(in the rows, 128 means zero)
Each row is followed by its group and then its class within the group.
[130 135 113 100 133 138 150  87 126 105 120  96 128 153 170 106 102 138
 125 106 131 154 119 164 100 123 106 143 135 133  98 110 195 132 111 115
  48 114 107 134 171 116 157 152 154 145 144 116  92 128 130 144  98 128
 119 107 141  87  90 130 147 132 131 122 150] | Z314:J
[112 127 106 121 129 133 118 124 132 110 200 103 125 145 151 128 121 165
 149 120  97 177 109 178 159 160 139 129 131 157  95 133 179 117  90 130
  76 110 119 137 154 112 133 137 125 151 142 116 140 128 136 116 103 120
  99 147 134  68 137 110 138 138 108 127 158] | Z565:S
[122 124 108 116 125 128 159 108 126 130 128  97 115 142 174 114 106 154
 121 124 137 138 106 160 108 115 124 150 153 141 115 139 174 117 108 116
  95 114 112 152 183 120 134 178 149 142 127 124  94 117 109 125 126 155
 115  90 153  96  83 125 143 162 120 120 128] | Z314:L
[134 124  90  97 113 128 151 113 128  95 130  76 106 146 178 102 101 160
 126 135 126 141 111 159 147 116 116 143 139 143 112 133 156 106 112 130
  90 113 123 148 174 107 126 173 141 145 125 138  92 122 133 129 122 129
 130 123 151  87  82 118 154 160  72 121 149] | Z314:L
[122 125 112  94 136 128 112 205 127 115 148  76 136 142 153 120 109 155
 144 128 115 170 115 163 132 138 138 132 122 162  72 113 165 117 113 121
  79 106 105 130 147 104 131 141  79 125 124 116 149 120 132 137 125 113
 109 155 146  58 127 102 142 116 128 113 175] | Z565:F
[112 120 110 120 123 125 152 142 117  85 125  93 123 153 177 121 108 159
 137 127 111 168 104 173 120 117 119 149 116 146  95 114 194 107  95 119
  65 128 108 144 158 117 133 149 143 141 144 114 123 123 121 131 109 127
 113  35 166  81 106 136 171 161 128 132 162] | Z314:J
[142 166 130  94 122 119 120 167 146 128 146 133 144 136 139 120 120 148
 152 104 120 153 130 140 118 156 120 120 117 124  99  79  90 108 134 107
 118 109 112 114 122  78 109 126 111 123 141 108 103  97 138 134 110 142
 126 184 111  98 113 103 127 107 131 117 138] | Z565:F
[116 129 146 163 118 127 184 121 107 110  85 135 123 145 132 146 136 146
 107 163 118 151 109 113 107 127 128 111 111 116  86 173 146 122 105 102
  84 120 107 120 130 117 130 128 154 121 154 115 139 134 135 147  76  97
 132 107 141 128 107 120 166 131 149 150 144] | Z495:G
[138 143 119  91 121 118 111 155 158 103 148  97 138 143 140 124 126 160
 151 126 106 166 138 169 149 154 139 118 119 153 101  85 158 111 118 121
 101 116 108 132 128  87 127 136 102 111 129 110 125 114 140 126 121 128
 128 160 146  71 133 111 117 111 122 106 166] | Z565:S
[117 136 148 151 146 106 171 117 114 109  93 136 108 145 130 147 155 135
 111 118 102 127 107 128 110 137 137 127  72 122 108 167 154 131 111  88
 106 112 127 122 128 116 139 127 162 117 152 124 152 138 122 138  98 129
 138 117 134 139 134 154 167 118 160 145 126] | Z495:H
[133 131 111  96 147 125 158 112 129 115 140  74 150 153 169 145 109 167
 158 119 101 167 122 162 109 128 115 149 132 155  99 140 173 111 106 111
  79 105 110 132 179  97 121 156 148 138 121 106 119 122 134 129 113 125
 117 127 153  75  96 109 152 138 124 129 158] | Z314:J
[136 136 145 175  99 116 165 122 105 119 107 148 121 138 110 134 139 124
 117 125 105 140 122 108 117 148 147 105  96  96  90 177 141 133 121 101
  81 132 111  95  96 115 128 113 152 128 164 109 152 143 115 124  85 137
 127 111 122 143 136 129 135 119 152 160 159] | Z495:H
[149 139 141  91 123 126 136 105 138 111 148 117 153 126 146 120 102  87
 131 114 142 117 143 113  89 148 105 127 137 105 132  95 105 123 165 113
 142 113 122 125 141 100  89 143 147 117 105 126  73 110 131 133 117 157
 163 144   4 142  62 137 111 110 149  82 140] | Z91:B
[100 100 155 185 125 128 172  83  98 113 134 151  98 150 149 140 138 152
 104 131 109 129 104 131 146 109  82 135 133 123  88 187 161 132 104 136
 101 126 130 129 125 141 161 137 188 147 139 135 178 147 102 140 122  99
 122  81 130 129 123 134 155 164 144 149 118] | Z495:G
[139 143 112 122 123 113 155 119 132 113 128 108 148 138 152 123 106 168
 111 112  97 156 117 132 127 152 140 146 130 126  93 157 164 118 121  98
  96 105 111 140 150  86 113 143 164 131 138 108 101 111 120 135 108 123
 134 136 144 102  99 131 158 119 131 121 168] | Z314:J
